What can hang from each mark
fiku: boliz finus sezug tivevu
nedu: releni sezug viki
finus: boliz nado
milu: fazub kovaf nedu releni sezug tivevu viki
boliz: fazub fiku nado sezug viki
viki: boliz milu
kovaf: viki
nado: finus
fazub: boliz kovaf
tivevu: boliz releni sezug
sezug: finus releni
releni: sezug

Each row is shifted at random along 5 fixed directions that mean nothing.
Known rows, with every way that one mark hangs from another
boliz[fiku[finus] nado sezug[releni] viki]: [ -27  303    9   82  -55 -137   35 -148   42   66  126 -438  198  -45
  104  251  287 -153 -265  136  -11   -9   51   73 -218  251   -3 -150
    8    0   13   61  -33  -36  192   61  105 -112  -21 -187  206   -4
   20   81  -92  132  -33  -12  -13   -9]
boliz[fiku[finus sezug] viki]: [  28  141   22   49   92   68   39  -52  146   -7  195 -230  188  -89
   86  109   64 -189 -108  116  -47  -15  -43  105 -193   64  110  -70
  -23    4    1  131  109   67  -14   51   97   33 -126 -191  107  -95
  103   33  -35  154  -31  -96  -54 -116]
nado[finus[boliz[fiku[sezug tivevu] viki]]]: [  -9  184  110   86 -116 -146  -69   17  371 -264  -24 -247   55   -3
 -145  261   12   48  -46   67 -122 -103   70   70  131   26  105 -231
   89  -67 -317 -114   -3  -74  -77  250   99   25  208 -131  244 -254
  110  124  143   91  108 -152  -50 -289]
viki[milu[fazub[kovaf] nedu releni sezug tivevu[boliz]]]: [  99 -505  115  -56  261  -21   30 -328 -290  455  353   56  118   98
  180  -17 -196 -160 -206   58 -150   33 -189  -57 -631   65  400  169
   71  -74  241  295   94  113  -79  -75   40 -149 -393  142 -263  200
 -258 -180 -136  183 -121  121  231   83]
sezug[finus[boliz[fazub[kovaf] viki] nado] releni]: [ -72  108   46   43 -234 -276  -14  -31   63   90 -114 -197   59  213
    3  334  279  239 -208 -153  -39 -114   58   19  152  192   47 -193
  143   17 -231  -57   52    5   -2  158  -19   24  147   20  355 -237
  -15   -1   94   61   17  -72    7 -135]
boliz[nado sezug[finus] viki]: [ -34  116   25  172 -129  -32  -30 -117   76   68   56 -233  113  113
  -95  263   96 -189   29  153  -87   95  123   12   55    7   72 -162
   90 -124  -76    4  -16 -147  -39   94   64 -115   -4  -56  364  -33
   50   90 -117  147  122  -37  -57 -176]
releni[sezug[finus[boliz[fazub fiku nado viki]]]]: [-161  179   42   -4 -222 -112 -107  -29   46   58  -36 -262   67  102
  132  278  444   40 -273  -23  -12  -93   24    8   23  136  -72  -92
   -1   88 -133  132   38   32   94  100   -5 -203   52 -162  279 -125
  186  -59   22  -24  -17  -21  -10   34]
nedu[releni viki[boliz]]: [-255 -327  124 -212 -161  -88 -341   65  113  -30  -67   81 -141  220
  -12   92   15  145   27 -155  -12 -144  -16  -96  310 -168   80  180
  -64   16 -304  121 -120   23    9  103 -129 -161  221   52  244 -171
  -55 -113  187 -172   29   65  184   -3]
tivevu[boliz[sezug] releni]: [ -62   49  125  -81 -133  -74 -208   10  138  -35  115  -94  -39   84
   57  125  223  -45  -57  -31   77  -22  -76  -43  -82  100   -7   72
  -30   31 -124   -5  -22   19   51  147   87  -62  123 -116  104 -106
   -2   17    7   60   63 -106   65  -56]
viki[milu[fazub kovaf releni[sezug]]]: [-126 -415   96  -78   -9 -285 -166 -196 -168  193  -14  -67  -77  236
  -20  139    7  116 -170  -96  -25  -30   10 -129  -80   79  158  137
   96  -89 -125   88  -67  -66   19  -23  -25 -273  103  136    6   26
 -337 -151   58   29    7  193  283  113]
fiku[boliz[viki[milu]] finus tivevu[releni[sezug]]]: [ -17  237   18 -116 -105 -275 -169  -66  242  -25   94 -293   27    5
  171  191  411  -69 -341  -43  199  -25  -94  -12 -136  325 -164  124
  -38  146 -106   83  -72  146  180   62  120  -65  185 -264  152 -135
 -130   19   84   65   -8  -57  126   16]
viki[boliz[fazub[kovaf] sezug] milu[tivevu[releni]]]: [-239 -432   91  -17 -132   -4 -244 -163  140  120   45   21  100  252
  -63  138 -203 -230  137  131 -211  146   92 -135  -17 -160  327   57
  -22 -190  -90  110 -158 -131 -137  -34 -110 -190   -2  123  175  104
   17  -76 -136   95  113   66  -29 -224]
viki[boliz milu[kovaf nedu releni[sezug[finus]]]]: [ 194 -397  186  -85   73  -69 -156  -46   21  -53   85  172  -13  155
  -94   62 -417  134  -56 -205 -191 -172 -244  -77 -147  -74  340  146
   82 -120 -196   27  -26  126 -211  105   96   47   24  121  -17 -331
 -213 -127  197   69  -34  -64  213 -166]
fiku[boliz[fazub nado sezug[finus releni]]]: [-130  203   25   -2  -47 -204   -6 -107 -113  112   77 -299  156   74
  222  226  423  120 -371 -156  -86 -133   -2   39 -215  268   52  -84
   -6  120  -42  225   43   94  111  110   17 -135  -95  -74  113 -185
  -50  -83   -4    2 -126   18  110   44]
fazub[boliz[sezug[releni] viki]]: [-157 -106  161   31 -269  -41 -267  -21  144  -33  -34    5  -17  236
  -66  206   34  -53  117  -19  -92   20   72  -89  193 -161  113   27
   -9  -89 -258  -29 -140 -131 -114  109  -81 -108  174  -27  276 -122
   77  -29  -15   17  136  -24  -22 -191]
boliz[fiku[finus sezug[releni] tivevu] nado viki[milu]]: [ -98  225   27  -45  -44 -111  -68  -60  205  -74  106 -321  188  -26
  213  125  264 -220 -224   77   17  -14  -19   49 -209  182    4   25
 -119   88  -48  214  -82  124  141   39   39  -56  -13 -260  132  -62
   90   -7  -40   81  -92  -19  -12 -123]
nedu[sezug[releni] viki]: [   1  -39   24 -116   32   20 -195  -31   54  211  194  -88   35   -9
  189   47  200 -112  -63   52  172  -69 -126  -42  -89   63   -3  196
 -110   20   48  207   48  117  164    9   32 -132  -13 -114  105   -5
  -92  -70   10  -38  -91   32  152  127]
nedu[sezug[finus releni] viki[milu]]: [ 321  -37   16   54  161   48  -17  -57  157  103  199 -110   85  -74
  -55  127 -142  -82   -3   23  -25  -65 -103   31 -163   73  178   53
   54 -163   25   84  120   52  -34  142  231  108   -7   27  167 -194
 -303   36  116  156  -77 -101  154  -73]
nedu[sezug[finus[boliz nado]]]: [ -85   71   96 -102 -205 -128 -190   42  267  -55    5  -39  -75  119
   31  135  268   64  -98  -14   72  -92  -39   -7  260  -20  -98   35
   52   72 -185   67  -44  106   17  209  -70  -70  155  -73  341 -158
   24   36  123  -73   68 -120   65  -39]
nedu[releni[sezug[finus[nado]]]]: [ -40   64  -52  138   91  -82   -9 -219   62  183  221 -243   49  112
  -23  223  122 -179  -57  163  -51  106   79    9 -115   -1   92  -27
  180 -125   42  154   47  -97  -99   42   74 -157  -95   15  410    9
 -249  -30  -71  122   36   50  173   52]
sezug[finus[boliz nado] releni]: [ 176  266   39  -35   44 -137   93  -16   83   31  160 -208  149  -59
  128  141  216  168 -276  -68   12 -174 -165  113 -177  223   16  -66
   97   87  -11   51  159  226   65  171  115  110  -49 -127  100 -216
 -112   36  119   64 -116 -150  104   -5]
finus[boliz[fazub fiku[sezug tivevu] viki] nado]: [-274   93  -31  205  -97 -304   37 -155  113  -43  -89 -396  146  174
  -89  399  205    1 -147   11 -273   18  286   51   56   78  163 -297
  171  -69 -248   70    8 -206  -92  130  -54 -138   41    0  388 -128
   11   -9  -49   77   91   24   16 -255]
fiku[boliz sezug tivevu]: [ 107  121  -25  208  413  -72  242 -207   20   72  291 -325  279  -98
   -2  156 -116  -56 -173   32 -299  -29   -1  164 -467  133  351 -174
  170  -87   55  170  241   29 -178   64  194   95 -282  -33   16 -170
 -237   11  -19  251  -81  -22  128 -151]
tivevu[releni sezug[finus[boliz[fazub fiku nado viki]]]]: [-255  104   22   32 -134   40  -98   -1   74   10   40 -145   96  193
  217  210  339  -81 -115  -87 -139  -85   16   15 -167  -35  135  -43
 -103   84 -137  275  100   46 -123  119  -34 -132 -175 -147  209 -177
  251 -221  -87  -16  -71  -42  -21 -154]
boliz[fazub[kovaf] fiku sezug[finus releni]]: [-167  -14  157  -22 -222  -89 -229  -10   70    4  -12 -105   33  155
   93  189  254   -7 -131  -44   -7  -78   39  -71   61   86   84  -51
  -43  -26 -166   72  -91   -8    9   91  -74 -101  120  -22  211 -145
   92  -55    9   37   -9  -20  -22  -45]
finus[boliz[nado sezug viki[milu[nedu tivevu]]]]: [-109 -234   43  102  -58 -130   14 -196  -31   83   32 -110  131  155
 -111  255 -205  -68  -26   23 -325    9   89    8  -44  -99  295  -71
  112  -97 -160  122  -28 -140 -116   94   -8 -167 -115  101  189  -52
   12  -51  -89   14   93   56   21 -204]
sezug[finus[boliz[fiku[tivevu] viki] nado] releni]: [-195  260   22    2 -252   19 -168   27  334  -99  107  -87   88  144
  199  124  394 -302   23  175   70   35   30  -30  109  -96  -60   24
  -85   41  -86  199  -76  122  -54  107 -124 -115  -61 -252  311  -40
  281  -53 -115  -75   19  -90  -68 -169]
milu[releni[sezug[finus[boliz]]] tivevu]: [ -79  -30  159 -189 -258 -185 -354  -43  130   53   91   -4  -88  162
  153   89  357  -28 -243  -10  201  -41 -160 -133   73   78 -138  217
    5  127 -139  102 -150  183   66   95  -36 -231  145 -133  151  -51
  -27  -74   55 -103   61  -37  172  111]
boliz[sezug[finus[nado] releni] viki[milu]]: [ 186   50    2  188   35 -193  139 -134   43  -38   15 -264  155   53
 -200  374 -161   92  -77  -92 -265  -66  101   77  -73  100  247 -209
  211 -149 -178  -36   66 -144 -151  216  167  102   41   95  299 -308
 -252   60   76  193   20  -81   64 -251]
milu[kovaf[viki] sezug[releni] tivevu[boliz]]: [  86 -225  127  -69  -17 -186 -196 -116   -7   84   63    0  -67  148
  -27   81  -44   38 -128  -73   36  -49 -163 -116 -142  173  144   82
  118  -58 -105  -15  -55  163  -57   61   55  -84   95   40  -63  -64
 -228  -42   24   92   56  -48  211  -11]
nedu[releni sezug viki[milu[fazub[boliz[fiku] kovaf]]]]: [ -63 -479  174  -27   81  140 -127  -95   94  198  122   93  -74  118
  -20   45 -202 -116   88   86 -166  -52   11  -36  -68 -217  314  124
  -23 -238    1  200   18 -105  -81   15  -59  -98  -10  165  170   74
 -115 -102   93   94  -84  110  105   25]
nado[finus[boliz[viki[milu[kovaf tivevu]]]]]: [-241 -278   61 -122 -173 -247 -119 -114    7   53 -117  -70  -54  205
  -43  193   79  219 -153  -46  -90 -123   71  -60  241  -32  106  -23
   69   34 -248   79  -45  -18   15  101 -137 -281   80   63   96  -36
  -35  -90   89 -133   55  146  130    3]
viki[boliz[fazub[kovaf] sezug[releni]] milu[tivevu]]: [-190 -330  102 -100 -221 -181 -288 -167   93  154  -17  -97   90  187
  -15  172   -1 -102  -79   82  -62   94   79 -152   55   66  154   67
  -10 -112  -92   48 -228  -43   86  -27 -105 -227  154   81  164  117
  -82   -5  -58   49   76   87   33  -86]
sezug[finus[boliz[fazub fiku[tivevu] viki] nado] releni]: [ -14  356   39   27 -234  -76  -83   37  272  -57   68 -236  152   39
  145  231  391 -150 -112  103   84  -14  -19   21  -18  178  -68  -97
  -17   30  -82   49  -10  104   80  127   27   -3   67 -237  262 -121
  220   41  -27   74  -24 -187 -102 -169]
kovaf[viki[boliz[sezug[releni]] milu[fazub nedu]]]: [ -44 -428   51  -77   15   11 -209 -107   29   42  112  121  130   64
   31  -34 -292 -153   80   13 -119   21  -73 -109 -134 -114  273  207
 -101 -152   -5  184 -101   98  -37  -74  -83 -124  -87   36 -114   62
  -92  -87  -75  -29   19   31   74 -139]
sezug[finus[boliz[viki]] releni]: [  18  200  -25   67  -59 -122  -13 -104   44  143  118 -246  134   40
   86  200  304  -16 -198    8   34  -20   14   20  -52  154   -1  -42
   77   12  -13   78   76   94   38   85   67  -65  -62 -111  194  -79
 -111   -1  -33   24  -16  -19  100   -9]
milu[fazub kovaf nedu releni sezug viki[boliz]]: [ 260 -402  167  -70  -58 -128 -236 -181  -36  261  186   59   -1  124
  -15  -47 -185 -200  -11  159  162   92 -242 -170 -217  162  159  148
   65 -244   91 -126 -131  145  156  -81   59 -137   47   40 -138  207
 -207   35  -70  162   63  -44  197  -94]
sezug[finus[nado] releni]: [ 129  143   48   85  -72  -72  -42  -27  228  -28  102 -127   60   99
  -91  179   18  -43   61   71   -1   34  -20   21   31   35   84  -92
  146 -111 -110  -82    4    3 -112  175  115   92   91  -29  311 -171
 -130   95   38  172   84 -182   36 -184]
sezug[finus[boliz[fazub viki] nado] releni]: [ -84  217   10  -67 -263 -154  -95   31   93   71   -8 -168   94  117
  172  228  442   84 -186  -78  110  -80  -40    5   91  178 -103  -25
  -10  131 -122   79   40  137  123  121  -34  -57   66 -153  244 -157
  122  -30   24  -39  -28 -109  -13  -58]
tivevu[boliz[fazub[kovaf] fiku] releni sezug[finus[nado]]]: [-210   98   -5   30  -86 -126  -74 -148   54  174  129 -268   26  204
  214  209  556 -131 -271   30   15   47   71  -31 -266  203   34 -101
   26   25   49  172   83   17   -4   75  -15 -157 -129  -82  274   41
  -61 -100 -131  146  -41    0  117  -18]
kovaf[viki[boliz[fazub] milu]]: [ 141 -302   55 -108  261   90   65    1  -51   35   59    3  255 -146
  -49   21 -452  222  -77 -127 -272 -178 -210   99 -283   50  345   10
    8  -26  -17   89  200  174  -28  -23   90  143  -77   27 -228 -188
  -45   11  147  153 -105  -97  -26  -78]
fiku[boliz[fazub[kovaf] nado viki] finus sezug[releni]]: [-153  167  -19  109  -71  -12   20  -82  193  118  104 -197  187  164
  133  167  159 -190  -45   62  -84   64   36   65 -125   78  169 -119
  -23  -24  -58  126   63   36  -78   50   36   29 -132 -103  274 -107
  169  -20 -108  161   11  -82 -120 -260]
viki[milu[fazub[boliz] releni tivevu]]: [ 275 -306  204 -112  233   -3   78 -170 -185  272  267  -34  169  -89
   88    5 -219   77 -226    7 -126  -81 -273   43 -552  154  284  112
   66  -37  165   94  109  127   64  -35  134   19 -130   21 -303   74
 -231  -25   78  257 -168  -15  136   87]

Rows
[-459   77   31 -141 -332 -308 -258 -126    3  141  -47 -288   11  155
  186  151  637  -25 -308   96  141   32  132  -70  218  140 -251   45
  -48  159  -81  146 -173    9  354   13 -210 -454  103 -160  260  213
   71   20 -117 -190   92  172   89  176]
finus[boliz[nado sezug]]
[ 290 -279  232 -116  -61  -58 -242  -45   30  200  200  144  -88  104
  145  -14   12  -73  -71  -42  218 -101 -310 -138 -165  156  140  181
  -16 -102    7   62  -52  255   34   13   46   24   67   33  -27  -65
 -128 -102   76   83  -82 -100  164  -29]
milu[fazub[kovaf] nedu[sezug[finus releni]] tivevu viki]
[ 187 -158  132  -13   91  -70  -73  -71  -38  103  196   60    8   51
   62   32  -67   63 -152 -128  -56 -177 -237   -4 -198   37  199   88
   83  -27  -51  111   78  180  -52  121   76   21 -119   49    0 -225
 -140  -93   79  -14  -58  -82  214  -37]
milu[nedu[sezug[finus[boliz]]] releni viki]
[-159 -261  166 -192 -123 -215 -364  -66  -13   90   90  -12 -137  173
   96  114  124   16 -166 -134  115  -54 -122 -123  -29   74   52  244
   -6   93 -210  138 -153   77   53   45  -27 -207  152   -3  130  -75
 -143 -156   55  -50   23   40  232   79]
milu[nedu[releni] tivevu[sezug]]
[-127  142  -47  -30  -32  -13  -39 -122  -26  293  197 -236  191  -16
  247   69  476 -130 -248  155  108   60  -23   20 -137  181  -77   15
  -20   82  191  227  122  155  199  -45  -36 -205 -202 -165   80  154
   27   -9 -142   11  -57   27   42  151]
sezug[finus[boliz[fazub]]]
[ 104  183   36  112  -54   46  -95  -85  207   39  251 -146   70   45
   14  127  182 -286   21  160   39  117   -3  -26 -144   69   48  -14
   46 -130   53   27   15   21  -64  154  158  -18  -59  -96  209  -43
  -88   78 -108  153   68 -141   51 -126]
tivevu[boliz[sezug[finus releni]]]
[ 155 -216  246 -157  -73  111 -237  136  290 -201   45  161   31  -48
   17  -84 -232  -12   77  -50   -5 -101 -244  -23  -92  -30  156  178
 -127  -81 -139  -17  -44  213  -34   69   36  153  192 -119 -143 -134
   84   33  164  125  -16 -225  -69 -202]
kovaf[viki[milu[fazub[boliz[fiku[sezug[releni]]]]]]]
[-197 -216  123 -180 -134  -81 -227   43  -28  126  -86   21   22   90
   73   36  100  164 -105  -73  106  -88 -112  -47  120  122   17   53
  -43   80 -134    9   10  121  139  -81 -118  -76  170  -48   10  -18
  119    5   49   35   43   -9  -64   72]
boliz[fazub[kovaf[viki]]]
[   0  -10   67  -13  -82  -38 -197  -86  189   28  142 -143  133   23
  -24  112  -21 -171   17  150   -8   70   -8  -54  -38   23   87   42
   -7 -123  -29  -18 -111   11   58   46   47  -94   78  -84  150   23
  -66   86  -51   77   74  -52   31 -116]
viki[boliz[sezug[releni]]]
[-114  -43  115   -4   -9   32  -95   -1  112   26  108  -78   73  112
  115  106  102  -34  -62  -55 -107  -62  -35    4 -200   54  230  -37
  -34  -29  -97  112   95   58 -109  105   42   33  -47  -32   77 -165
   99  -87    5  126  -53  -80  -13 -136]
tivevu[boliz[fazub[kovaf] fiku[sezug[releni]]]]
[-108   16   71  -73 -206  -75 -304  -63  181    1   99  -96   60  113
   91   93  248 -167  -72   78   75   46   13 -116   95    8  -30  103
  -66  -32  -52  102 -182   95   64   62  -71 -185   70 -113  216   -1
  -50    6  -52  -49   52   -9   94  -64]
viki[boliz[sezug[finus releni]]]
[ -49   44  152  -24   52 -290  -82  -42   49 -139   -5 -303   56  -17
   -8  210  127  188 -303 -144 -100 -174    0   44  -94  221  105 -104
   85   51 -244   32  -19   22   37  126   58  -14  188  -73   84 -253
 -143   12  167   99  -37  -12  145  -49]
boliz[fiku[sezug tivevu]]
[-308  237 -207  313  100 -204   99 -410   47  276  211 -512  210  201
  106  306  391 -381 -187  273 -170  228  274   24 -302   43  115 -155
  138 -104  115  286   33 -192  -86  -66    8 -333 -317 -106  411  192
 -188 -108 -327   91   61  223  168  -36]
fiku[finus[boliz[nado viki]] tivevu[releni[sezug]]]
[-233 -420   84  -65  -94 -100 -179  -89   -1   24  -92  -16   55  203
 -104  149 -168   54   15  -52 -234  -24   91  -88  111  -86  264   14
    1 -126 -187   88  -87  -86  -34   23 -126 -197   68  139   85  -58
  -28  -74   17   -3   49   97   48 -142]
viki[boliz[fazub sezug] milu[kovaf]]
[-289   82  -23   72 -119 -246  -93 -214 -173  218   24 -355  134  190
  154  270  465  -17 -274  -23  -73   25  171  -47  -92  183   41  -92
   25   22  -20  231  -64  -85  117   17  -80 -317  -74   -6  257   15
 -121 -106 -150   -8  -31  163  140   70]
boliz[fazub nado sezug[finus releni]]
[-225  217   62   57 -164 -171 -162 -160  178   32   68 -352   69  163
  182  210  480 -235 -252  118   -2   74   99  -24 -165  122  -27  -56
  -37   24  -53  135 -150  -13   65   33  -53 -201   22 -232  303   60
   -4  -40 -116  108   -2   46   78  -78]
fazub[boliz[fiku[finus tivevu[sezug[releni]]] nado viki]]
